B:
1: [-176 -153  258   83  202  179  -43 -118  130  330  426  -87   27 -265
  322  297  -13 -335  -39  332   24 -352  -20  109 -158 -277  122 -243
 -366   78 -150 -279]
2: [ 171  421 -239 -474  -98  -44 -178 -123 -315  -47   66  228  -38  -59
 -281 -400 -405  293 -146  -54 -121 -350 -138 -197  115  284 -228 -185
  388  -69 -299   45]
3: [-126 -229  184  320  159   18  142 -101    6  199  212 -142  158 -375
  183  405  237 -238   33  288  -40 -188   -5  226 -219 -394   26   23
 -357  -31 -134  -52]
4: [  44  272  106 -414   78   63  -99 -188   -4   79  141  160  -48  -36
   67 -163 -408   -9  -87  -13    2 -318 -142 -187  -86   52  -39 -342
   59  152 -304 -238]
5: [  98  338 -147 -274 -173 -115  -10 -157   56 -259 -309  149  -45  -42
 -194  -76 -336  165  160 -281  -88  -28    4  -29 -180  211 -171   37
  283   98 -176 -238]
6: [ 124  -91   67 -178   30 -110   41  -36   26  -93 -213   22   99 -203
 -224  -95   77  -43  -45 -148 -100  268   71  -45  -10  -14 -174   32
 -292  195 -200  -98]
7: [-122  -25  315   26  220  152  -59 -154  171  288  318   74   22 -145
  276   75 -114 -299  -30  238   97 -308  -77 -103 -163 -238  228 -308
 -226  105 -224 -263]
8: [-121   -5  436  127  296  123  106 -267  105  173  146  170  109  -98
  142 -116    5 -254  -10  142  138  -51 -133 -235 -261 -372  247 -140
 -174   41 -316 -174]
9: [   8 -249  402  -31  193  -24  134 -103  235  -39 -173  -11   65 -207
  -18   42  189 -261  -28 -109   19  427   73  -28 -159 -246    5   36
 -559  287 -178 -295]
10: [  74  228 -128 -432   19   22 -192  -56 -178  203  339   34  -21 -153
   78   32 -365   43 -166  150 -134 -599 -128   -8   53  132 -199 -412
   49   65 -249  -89]
11: [-279   -9  194 -158  259   94 -127  -33  -98  136  337   74  -39   33
   -2  222  217  -87 -242  154 -221  -65  -44   22  -80 -160 -291   77
 -130 -135  -78 -301]
12: [-102  115 -323    1 -181  -79 -246   97  230   17  -44   24  -13  -81
  -18  377 -103  -58  264   -4 -224 -292  197  170  -65  226 -138   -6
  183   33   52 -273]
13: [ 160   53 -293 -126 -218 -205  -27   54 -330 -127    9 -131  -53 -390
 -231  245   33  279 -124   51 -232 -202   28  394   85  125 -374  159
   46 -112   -6  105]
14: [ -58   96  386 -256  276  119    1 -207  109  251  293   89   13  -65
  350   96 -252 -241 -125  130   54 -336 -189 -139 -227 -225   70 -442
 -241  212 -306 -318]
15: [ 170   69 -640  -55 -371 -134 -308  180 -361    6  155  -79  -49 -426
 -402    4  -46  301  -58  192 -257 -423  159  295  369  384 -289   96
  265 -239   39  234]
16: [  45  107 -248   22    3  -90  -28  -44 -317  127  148   38  207 -264
 -164   12   22  106  -44  191 -190 -392  -64   16   27  -34 -212  -58
  127 -175 -237  250]
17: [-192   27  135 -291  189   94 -122  -59 -174   54  275   70  -66   -2
 -130   58  129   13 -272   72 -226   12  -42    6  -10  -57 -354   99
 -117 -106 -115 -275]
18: [-217   57  107 -271  207   77 -145  -29 -192  100  330   74  -60   20
  -85  151  150   11 -278  121 -263  -92  -71   24  -23  -72 -384   65
  -70 -150 -102 -259]
19: [ -58  158 -320 -605 -141   69 -502  165 -313   21  416   27 -327  -57
 -335  -41 -118  263 -387  102 -334 -262   75  170  386  458 -514   42
  161 -173   70 -270]
20: [ -17  173  303  -25  175 -140 -128   44   28   60  123  303 -140   90
  108  131  127  -27 -231  103  -24 -126 -126 -100  -45 -134   91  -87
  125  -76  -14 -137]
21: [  27  -53  136  -99  116  -94  173 -143 -224 -236 -256   98  125 -141
 -448 -236  303  125 -142 -187 -160  515  -16  -83  -68 -148 -331  375
 -161  -61 -227  -13]
22: [   5 -176  358  -25  211  -48  187 -142  139  -58 -206   43  143 -164
  -71   -9  195 -205  -20 -124  -22  400   25  -93 -202 -272  -58   71
 -459  219 -245 -210]
23: [ 119  -86  -37  -80   -5 -136  -56   51  132    0 -186   57  109 -187
 -156  -19   58 -107   45  -86 -100  112  126  -66   43   56  -70  -80
 -224  208 -150  -68]
24: [ -11   81    7  360  152 -227 -165  157   42  164  -42  407  204   66
 -112  -49  356 -106   15  164  -99 -115   12 -336   63 -120  186  -31
  250 -179  -94  239]
25: [  20  108  383   84  129 -202  267 -174 -230 -321 -218  179  -76  -81
 -217   25  345  211 -220 -110  -44  412 -161   69 -239 -320 -144  457
   45 -209  -76  -34]
26: [  76  210  132  -44   97 -213 -221  143  -25   64   73  370 -100   86
  -32   -2  137   38 -231   88  -67 -152  -88 -191  107   14   73 -113
  237 -102  -14   24]
27: [  44  212 -439 -150 -296 -133 -252   88  112 -104 -149   48  -55 -118
 -187  168 -229  104  212 -105 -220 -245  177  136   26  374 -207    7
  293   35   15 -183]
28: [ -72  161  332  -65   77    7  167 -298  365 -137 -262  123    0  -14
  166  124 -231 -174  234 -221   80  121  -43  -70 -472 -173   93  -40
  -70  254 -218 -490]
29: [ 123  -80  203 -378   78  -63  -31  -13  135  -22  -79    0  -54 -160
   -8   35  -69 -118 -139 -134  -61  155   37   -5  -15   17 -139 -167
 -411  337 -162 -299]
30: [ -33 -129  -89  397  -10 -104  124  -52 -189   33   29  -62  184 -395
 -154  199  311    8   59  211 -114  -91   40  208  -87 -235  -76  250
  -50 -220  -95  189]
31: [-242   11 -212  221  -54  -20 -269  122  193  132  130   67   20  -53
   -4  396  140 -141  186  173 -222 -269  188  127  -48   67  -58   80
  154 -133   91 -222]
32: [   1 -247  205  316  131  -90 -191  181  465  275   13  144   90 -135
  171  179  227 -459  109  180   57  -35  188 -147   47 -131  393 -257
 -335  229  -21 -135]
33: [  71  -51 -184  185  -82 -166   86  -10 -264  -18    9  -97  130 -409
 -171  230  192  118   -6  146 -168 -164   17  279  -33 -105 -207  182
  -26 -162  -91  198]
34: [ -31  208 -138 -162 -169  -48 -146  -53  250 -115 -143   68  -98  -46
  -23  181 -272  -13  215 -146 -103 -132  108   87 -157  213  -85  -23
  165  131  -37 -394]
35: [ -51  -82  -32  323   74  -48   66  -62 -222  124  169  -11  181 -341
  -93  122  259  -21  -19  286  -92 -212  -27  106  -54 -253  -41  122
  -43 -230 -155  194]
36: [  11  174 -135 -474   -5  -35 -145  -29 -425 -139  114   94  -99  -63
 -426 -174   29  312 -341  -56 -297   36  -56   22  148  176 -549  197
  118 -182 -131  -71]
37: [ 190  377 -180 -418 -128 -256 -432  250 -203  -38  126  329 -295   88
 -189  -51 -112  300 -355   25 -199 -332  -57  -51  329  386 -180 -144
  446 -126   80    4]
38: [-194 -250  609  -61  337  136  179 -232   89  -60   25   18  -18 -106
  -51   -5  313 -231 -195  -46    7  552  -25  -35 -241 -403  -87  242
 -566   95 -181 -435]
39: [-257    5  195 -136  260   85  -87  -69 -135   89  267  116    4   43
  -81  101  235  -48 -231  115 -214   23  -63  -49  -75 -170 -294  126
  -92 -156 -119 -246]
40: [ 214   -9 -265 -276 -175 -149 -144   87  -59 -105 -188    6   15 -260
 -360 -131  -55  105  -32 -140 -179   82  155   32  197  273 -255   11
  -93  142 -116  -25]
41: [ -89  133 -242   87 -163  -89 -138   13  200  -71 -148   66   17  -80
  -98  257  -52  -20  270  -52 -166 -137  157  109 -133  142  -99  113
  221  -14   -1 -230]
42: [ 143  329 -231 -359  -62  -60 -126 -100 -399   -6  128  169    6 -141
 -275 -308 -259  290 -185   39 -148 -362 -144 -120  120  181 -257 -118
  315 -139 -286  133]
43: [-106   99  228  380  266   -5  353 -384 -337  -54  -97  238  348 -146
 -288 -326  297   68   25   78    1  160 -220 -277 -326 -490  -18  333
  152 -342 -433  266]
44: [ 104   66 -157   83    3 -222 -297  242   80  170   -2  281   89  -27
 -114  -10  140  -77  -20  121 -132 -219   90 -208  217  129   85 -195
  152  -11  -48  138]
45: [-118  102 -275  143 -134  -95 -175   63  211   17  -86   80   56  -70
  -48  333   -1  -68  270   20 -190 -227  163  100 -111  120  -79   58
  216  -33   19 -191]
46: [  45   35  280  -69   62 -162  209 -129 -179 -227  -87  -15 -116 -211
  -55  260  183  151 -210  -59  -87  191 -114  275 -216 -234 -226  284
 -127  -65  -42 -137]
47: [ 271    9 -339 -320 -237 -189 -240  169   11  -75 -175   18  -22 -252
 -331 -118 -126   80  -16 -129 -178  -13  195   24  289  390 -206 -110
  -70  210  -72  -21]
48: [ 122   32 -299  209  -90 -243 -273  242  126  112 -157  260  169  -86
 -228  -69  150  -69  142   66 -137 -151  181 -211  217  176  108  -97
  198  -18  -48  200]
49: [-146   41  713   86  311  -30  206 -233  -38 -185    6  229 -191   31
   23   68  342    1 -290  -14   82  427 -198   -3 -311 -459   46  361
 -112 -157  -53 -314]
50: [ -97 -174  142  266  176  -21  144  -85  -28  201  181  -97  196 -333
  159  374  225 -198   12  265  -76 -217  -33  159 -206 -369  -23  -27
 -302  -28 -162    9]
51: [ 191  357  -77 -415 -140 -245 -181   75 -327 -248   -5  203 -303  -30
 -270  -27  -69  417 -350  -87 -184  -85 -108  127  145  241 -320  130
  353 -158   45  -41]
52: [-457  -57  284  195  382  124    0 -108   17  217  315  110  145   80
  109  375  388 -244  -50  242 -207  -67  -61  -33 -300 -412 -165  155
 -111 -218 -114 -276]
53: [ 240  -19 -319  -92 -189 -211 -282  228  167   51 -175   96   66 -216
 -210  -61  -62  -62  104  -43 -132 -118  223  -76  268  317    2 -215
  -28  207  -66   43]
54: [-103   64  593   38  322  -61  -58  -17  217  108  149  303 -147  125
  285  190  184 -220 -224  110   75   16 -132 -155 -174 -313  238 -116
 -103   34  -28 -314]
55: [ 287   19 -393 -159 -219 -256 -201  186  -69  -70 -234   88   83 -251
 -402 -164   -1  117    9  -92 -201  -18  176  -39  296  331 -188  -43
   44   95  -99  174]
56: [ -36  -61  299 -196  211   -8  175 -194 -116 -139 -117   60   74 -114
 -239 -125  200    7 -174 -143 -115  420  -60  -78 -153 -212 -286  211
 -305   45 -252 -188]
57: [ 143 -111  -52  189   18 -234    1   89   82  -17 -296  149  228 -196
 -258  -88  273  -89   89  -56  -96  205  133 -155   60  -45   24   56
 -119   74 -150  153]
58: [ 132  -97   -2 -116  -12 -114  -21    9   83  -63 -216   34   85 -214
 -227  -94   56  -62    8 -122  -90  214  113  -56   41   42 -103   -2
 -252  194 -164  -85]
59: [ 251  409 -321 -398 -267 -249 -530  284 -258 -111  103  352 -374   37
 -374 -241 -145  412 -350   23 -163 -292   10  -52  480  542 -147  -46
  579 -210  129   57]
60: [ 277  258 -323 -296 -376 -275 -154   85 -487 -411 -111   66 -334 -271
 -561 -132   -3  596 -304 -107 -202   63    7  329  276  368 -408  420
  396 -287  116   92]
61: [ 309   31 -426 -336 -348 -178 -285  158 -122 -205 -222   40 -104 -303
 -558 -342 -127  238  -69 -166 -162  113  228   48  399  504 -243   76
   55   87  -34   22]
62: [ -23 -159   84  225   80  -81  143  -53  -42   99   92 -131  130 -372
  104  412  203 -117   12  191  -96 -159    1  263 -180 -295  -72   35
 -275   -8 -107    2]
63: [  15  307  178 -441   85   79  -24 -273   -5  -29   60  169  -87  -15
   19 -194 -416   33  -82  -97   15 -169 -170 -176 -184   28  -83 -220
   62  137 -316 -328]
64: [ -19   37  -76  -50   46   30 -149  -14 -124  244  330   15   52 -234
   40   97  -72  -57  -85  270 -100 -464  -29   29   51  -25  -52 -216
  -28  -55 -165    0]
65: [-116  -37  310   83  277  103   58 -182   49  287  306   39  122 -180
  270  146   -6 -268  -51  259   39 -311 -130  -71 -224 -347  129 -257
 -249   47 -272 -135]
66: [  -3  251 -690   -2 -367 -166 -413  217   70    0  -56   89    2  -87
 -238  235 -164  125  281   29 -312 -483  248  137  148  477 -209    6
  510 -113   91  -34]
67: [-158   10  287 -341  233   81  -29 -112 -156  -18  201   63  -97   -7
 -103   57  138    7 -321    2 -181  150  -87   17  -81 -138 -356  117
 -221  -45 -131 -342]
68: [  64 -159  216 -138   82  -23   48  -83  151  -39 -146    0   45 -212
 -101  -52   55 -160  -24 -111  -17  283   80  -33  -69  -82  -52  -12
 -406  256 -189 -238]
69: [ -13  226  248 -318  164   92   -6 -257  -36   79  155  150  -21  -49
   87 -149 -309  -42 -109   12   35 -222 -187 -186 -175  -99  -15 -254
  -17   94 -330 -242]
70: [ -82 -123  245  302  192  -75 -246  183  409  299  106  266   41   13
  192  152  260 -405   34  222   37 -104  118 -223   44 -146  396 -238
 -144   99    5 -144]
71: [-178   98 -350  176 -151  -59 -244   90  225   57  -26   61   71  -55
  -58  354    6  -97  324   58 -228 -296  210  116  -88  161  -89   72
  252  -78   47 -212]
72: [ -55  172  337 -128  100   15  161 -302  314 -147 -246  133   -7    4
  120   53 -225 -139  173 -236   71  141  -69  -98 -438 -159   54  -40
  -73  244 -240 -465]

[ 351   75 -198  -92 -182 -273  295   33  -49  282  222  -77    0  116
  103 -332   94   19  234   60  350  -27  -94 -236  420 -298   22] => 14
[  92  284  263  338   -7   20 -116  202 -397 -298  249  354  217 -135
 -371  590  313 -197  466 -175 -362 -339 -466 -180 -181  164  231] => 62
[  32   65   86  124 -243  150  -26  309  -79  -70  495 -227 -201 -114
   77  155  320  -46  143  350 -392  -38 -151  236   31  211 -331] => 55
[ -10 -706  161  462  -92   47  118  161  388   72  -39  105  736  442
  351  367 -115  171   79   49  -93 -155  107  221 -467  562  144] => 43
[-243  242  280 -123  201   33  -69  408 -208    4  262  -88 -444  -62
  -81 -156 -390 -272   78   70 -230  137  214   57 -133 -287 -247] => 27
[ 215 -122   26 -212 -272 -282  292   32  221  337  200 -269  -38  352
  524 -505  -91  309   77   23  233   32  239  136  301 -184 -196] => 2
[ -60    9   37   26  -51  -82  295   81  224  220 -218 -197 -477   96
  -11 -404 -130  248 -540 -191  257  294  565 -126  -34 -383 -205] => 17
[-269  212  290   20  338   46   -8  424  -78  111   72 -124 -280   84
 -104  -78 -542 -235  -19   39 -395  131  207    7 -347 -283 -269] => 71
[  35 -101 -318  311  117  -85   72   72 -275   36 -260 -291  -47 -316
 -556 -373    8 -174 -170  293  -20 -186 -236 -395  206 -163   83] => 37
[-256   95   88  -98  343  104  -93  373 -174  -91  307   62 -399 -183
 -291 -104 -434 -496  160  101  127  248  235  -89 -117 -305  -64] => 34
[-332   97  275   31  314   98  -79  468 -205   -4  126  -26 -284  -54
 -167  -50 -519 -357   22  106 -259  128  239    2 -324 -195 -167] => 41
[  -8  -88 -345  263  -16  264   76  368 -295 -128  374  119 -335 -518
 -491  136  259 -568   50  430  359  249  -65 -314  138  -54   67] => 29
[ -99  -80  -45  104   -6   -2  215   72  172   65 -179  -85 -500  -76
 -198 -299  -60   91 -494 -173  401  320  535 -191  -28 -313  -68] => 67
[-270  199  296   22  275   45  -40  425 -170   53  102 -113 -271   27
 -102  -82 -484 -239   16   76 -401   65  175   32 -291 -214 -242] => 45
[ 183   45 -247  371  -73  133   26  278 -196   -3  376 -273  104 -234
 -288  219  376 -275  274  583 -483 -208 -619 -100  110  204 -172] => 32
[ -69 -103  -80  225  -93  292  -54  293  -64 -256  475   73 -308 -351
 -273  295  331 -311   80  268  101  188   19    6  -33  176  -59] => 9
[ -24  114  180 -100 -317   77   25  247  -14  -41  500 -183 -515  -72
  213  -95  234   91   13  132  -68  155  224  277  121   -1 -369] => 68
[  60  -63    5  254 -119   78   26  259   81   87  302 -454   99   70
   96   66  143   32  110  503 -695 -185 -324  234  -44  279 -383] => 48
[ 207  294  563   93 -352 -255   36    8  -26   23  142  -64  243  402
  391  176  263  529  276 -361 -653 -459 -198  268 -100  179 -152] => 35
[ -31 -165   55  323 -173  265 -104  264   90 -188  470 -202   30  -95
   -4  365  351  -57  156  396 -511  -88 -236  306 -158  468 -261] => 57
[ 228 -202 -235  -27  -71 -166  266   61  101  214  215   -5   94  117
  103 -243  -44  -76  203   99  510   90   53 -185  256 -180  105] => 69
[ 232 -176 -312  -35  -52 -150  311  148   12  273  231  -34   30   60
   68 -320  -82 -184  200  233  530  127   36 -246  316 -257   72] => 4
[ 271  144  288   85 -267 -207  144   29  103  113  206  -45  274  377
  333  142  199  348  290 -188 -330 -278 -190  138  -32   98  -92] => 16
[-242 -199    7 -104  218  117  -69  337  -49  -92  356   62 -280 -144
 -109 -153 -393 -453  166  184  351  278  343   18  -53 -138    4] => 72
[ 417  196 -145  -63 -161 -283  316   -6  -43  259  240    3   46  149
   60 -211  155   39  305  -53  296  -54 -199 -289  377 -323   62] => 10
[-311 -167  456  202   10   46 -339   26  -59 -475 -100    3 -134 -151
 -253   39   49  188 -100 -327 -270 -253  208  247 -277  284   65] => 25
[ 222 -267 -185  211 -101 -119  282  123   39  216   74   54  314  143
   69  -32    9  -62  157  138  291  -45  -70 -202   92    4  157] => 42
[   5  -52 -291  325    5  330   10  426 -264 -153  506   89 -170 -445
 -425  358  289 -591  218  530   54  156 -254 -205   21  115   -7] => 47
[  71  322  506  215 -127  -26 -192  101 -243 -342  283  241  179   43
 -117  546  332   90  449 -352 -530 -408 -355   92 -231  247   94] => 33
[  45  -25 -123  154  -37 -183   53   31 -234   93 -217 -448 -134 -175
 -266 -551   14   92 -194  193 -200 -261 -139 -160  276 -177 -101] => 59
[ 198  389  434  107 -238 -172   13  114 -221  -47  210   65  109  184
  118  238  264  236  326 -277 -503 -369 -282   65  -58   44  -61] => 50
[ 376  283  252 -171 -393 -392  236  -49   49  270  230 -220   63  418
  497 -267  174  491  258 -201 -185 -264 -110  118  292 -154 -203] => 65
